Below is a small trained network, with its code and all its weights. Each question gives an input and a target symbol and asks what happens when units are switched off, that is, made to give their printed mean instead of their output.

import numpy as np


def w(rows, s, z=0):
    codes = np.array(rows[::2]) - 128.0
    scale = np.full(codes.shape[1], s)
    scale[-1] = z or s
    return codes * scale


def norm(h):
    return h / np.sqrt((h * h).mean(-1, keepdims=True) + 1e-5)


def f(y):
    return y / 2 * (1 + np.tanh(0.7978845608 * (y + 0.044715 * y**3)))


def softmax(a):
    e = np.exp(a - a.max(-1, keepdims=True))
    return e / e.sum(-1, keepdims=True)


def log_softmax(a):
    a = a - a.max(-1, keepdims=True)
    return a - np.log(np.exp(a).sum(-1, keepdims=True))


def net(x, mask):
    ids = ['αδθλξτψω'.index(c) for c in x.split()]
    T = len(ids)
    res = E[ids] + P[:T]
    r = norm(res)
    for j in range(3):
        rows = slice(3 * j, 3 * j + 3)
        q, k, v = (r @ M[0][rows].T for M in (Q, K, V))
        z = softmax(np.where(np.tri(T) > 0, q @ k.T / 3**0.5, -1e9)) @ v
        o = O[0][rows]
        res = res + np.where(mask[j], z, o[:, -1]) @ o[:, :-1]
    y = f(norm(res) @ A[0][:, :-1].T + A[0][:, -1])
    res = res + np.where(mask[3:11], y, B[0][:, -1]) @ B[0][:, :-1]
    return log_softmax(norm(res)[-1] @ U[:, :-1].T + U[:, -1])


Q, K, V, O, A, B = {}, {}, {}, {}, {}, {}
E = w([
[154,171,69,106,136,188,150],'α',
[168,82,149,143,164,139,88],'δ',
[185,89,103,144,132,125,84],'θ',
[188,86,96,144,94,92,76],'λ',
[147,154,171,101,128,58,115],'ξ',
[46,84,22,47,151,91,162],'τ',
[28,203,79,167,156,95,52],'ψ',
[254,187,163,169,117,126,212],'ω',
],0.0031)
P = w([
[50,52,173,123,54,247,149],'0',
[119,79,100,77,131,137,41],'1',
[108,65,93,92,100,159,38],'2',
[98,124,138,72,133,141,102],'3',
[104,95,123,94,120,138,75],'4',
[117,121,124,80,169,101,113],'5',
[100,103,113,103,129,122,93],'6',
[110,140,129,74,186,117,160],'7',
[129,110,100,95,170,92,109],'8',
[105,145,111,77,190,118,158],'9',
[133,138,90,95,202,88,154],'10',
[100,148,119,75,156,124,123],'11',
[110,149,94,76,179,114,163],'12',
],0.0014)
Q[0] = w([
[90,219,152,118,147,118,197],'H1',
[125,222,171,102,126,114,195],'H1',
[124,98,120,113,92,112,102],'H1',
[65,198,189,152,94,132,200],'H2',
[136,2,138,209,84,175,103],'H2',
[88,241,114,78,160,111,206],'H2',
[148,191,154,126,203,115,195],'H3',
[166,44,145,174,85,147,74],'H3',
[55,209,149,117,74,99,177],'H3',
],0.0087)
K[0] = w([
[165,168,85,135,190,92,137],'H1',
[195,207,102,152,194,100,161],'H1',
[107,91,116,163,72,180,160],'H1',
[174,112,122,129,219,121,99],'H2',
[105,100,193,138,112,168,110],'H2',
[164,146,86,107,170,60,133],'H2',
[144,156,144,129,213,103,151],'H3',
[143,117,159,151,2,166,149],'H3',
[126,154,48,107,197,130,150],'H3',
],0.0085)
V[0] = w([
[114,105,51,144,69,221,136],'H1',
[123,143,96,108,145,196,125],'H1',
[118,81,84,134,140,64,39],'H1',
[187,90,66,81,57,91,81],'H2',
[106,156,68,157,4,109,161],'H2',
[63,135,88,37,200,42,151],'H2',
[96,181,5,147,90,123,148],'H3',
[50,171,156,151,81,140,167],'H3',
[115,160,190,100,33,102,92],'H3',
],0.0031)
O[0] = w([
[97,115,185,133,156,162,182,200],'H1',
[119,101,131,142,165,138,168,141],'H1',
[150,151,152,36,112,158,128,187],'H1',
[133,157,183,197,54,90,230,255],'H2',
[179,232,125,249,166,147,99,136],'H2',
[108,109,147,163,31,193,92,83],'H2',
[130,132,172,60,252,117,141,98],'H3',
[210,165,132,65,113,98,129,26],'H3',
[143,150,31,115,92,61,150,144],'H3',
],0.0035,0.0021)
A[0] = w([
[72,254,101,100,121,126,82,76],'N1',
[167,155,125,52,137,113,123,131],'N2',
[57,72,117,76,130,140,124,34],'N3',
[107,123,103,80,133,147,48,5],'N4',
[132,78,78,149,166,114,84,122],'N5',
[184,248,153,179,103,129,158,3],'N6',
[148,109,149,134,98,76,109,82],'N7',
[123,139,128,158,194,162,106,126],'N8',
],0.0057,0.0015)
B[0] = w([
[117,130,67,186,220,75,76,168],'N1',
[170,96,124,95,109,147,148,130],'N2',
[84,192,108,77,59,44,191,167],'N3',
[125,164,209,116,122,189,164,130],'N4',
[83,209,150,117,141,134,131,158],'N5',
[159,252,184,134,98,92,138,252],'N6',
[88,127,166,108,166,166,118,154],'N7',
[104,155,107,141,85,66,93,146],'N8',
],0.0041,0.0023)
U = w([
[127,18,154,168,229,151,234,199],'α',
[96,53,147,199,49,187,95,235],'δ',
[33,129,107,25,73,83,222,85],'θ',
[210,224,189,178,102,77,189,140],'λ',
[188,99,39,119,27,77,42,80],'ξ',
[70,197,196,88,108,236,56,11],'τ',
[225,123,113,3,214,159,104,106],'ψ',
[51,171,86,184,227,66,49,121],'ω',
],0.0061,0.0011)

Each question gives the input, a string of symbols that net reads in full, and the target symbol t.
The units are the heads (3 rows each of Q, K, V and O) and the neurons (one row each of A and B). Each row of codes is followed by its name. A weight is (code - 128) times the scale printed after its matrix; where a second scale follows, it is the last column's (O, A, B and U).
mask holds one flag per unit, heads first, then neurons. A switched-off unit (its flag False) gives its mean, the last column of its rows in O or B, instead of its output. The means were averaged over made-up inputs and are rounded, as every weight is.
A unit's drop is (log p(t) with every unit on - log p(t) with that unit switched off) / (log p(t) with every unit on - log p(t) with every unit switched off).
The circuit of an input: a set's keep is (log p(t) with only the set's units on - log p(t) with every unit switched off) / (log p(t) with every unit on - log p(t) with every unit switched off). Starting from all 11 units, units are removed one at a time, each time the one whose removal leaves the highest keep (on an exact tie, the one counted first), for as long as the keep stays at least 0.8.
circuit, biggest first: the units of the circuit, biggest drop first
unit that matters most: the unit with the biggest drop
which heads matter: for each layer, one digit per head in row order, 1 if its drop is at least 0.15 and else 0, layers parted by /
input ψ λ λ θ λ θ τ τ α, target τ: circuit, biggest first : H2; H3
input α θ ω α θ δ θ τ ω τ δ, target ω: unit that matters most : N8
input τ τ ξ, target τ: which heads matter : 011
input ξ α ω λ δ ω λ ω λ λ λ, target ξ: which heads matter : 001
input α α λ λ ω λ θ ψ ξ θ λ δ, target ω: which heads matter : 011
input α ψ θ ψ τ λ, target ω: which heads matter : 110
input τ ξ α ξ τ λ δ λ τ λ, target δ: which heads matter : 010
input θ θ ω ω θ, target α: circuit, biggest first : N6; H1
input λ ξ δ ξ ω ω ξ ω ω α ξ, target ω: which heads matter : 110
input τ λ ψ λ τ λ ω δ, target δ: circuit, biggest first : H2; N6
input τ θ ξ ξ λ δ ψ ξ λ α θ, target δ: which heads matter : 010
input ψ ξ α ξ ξ ξ ω δ, target τ: which heads matter : 010
input θ ω θ δ λ λ ω λ, target α: which heads matter : 000
input ξ ψ α, target ξ: unit that matters most : H3
input ψ ξ ψ ω δ ξ λ ψ ω δ, target τ: circuit, biggest first : H2; N4; H1
input ω λ α, target ω: circuit, biggest first : H2; N1
input τ ξ θ ω δ δ λ λ δ δ, target δ: circuit, biggest first : H2; H3
input τ ψ λ ω ω τ α, target ω: which heads matter : 111
input δ λ λ ω ξ α ψ ω λ ψ ω θ, target θ: which heads matter : 010
input ω δ λ λ ω τ δ, target ψ: circuit, biggest first : H1; H2
input δ θ ψ δ, target θ: circuit, biggest first : H2; N3
input ω λ τ α λ, target ψ: unit that matters most : H2
input λ ψ ω ξ ω ω ξ, target ω: circuit, biggest first : H1; N7; H2; N6
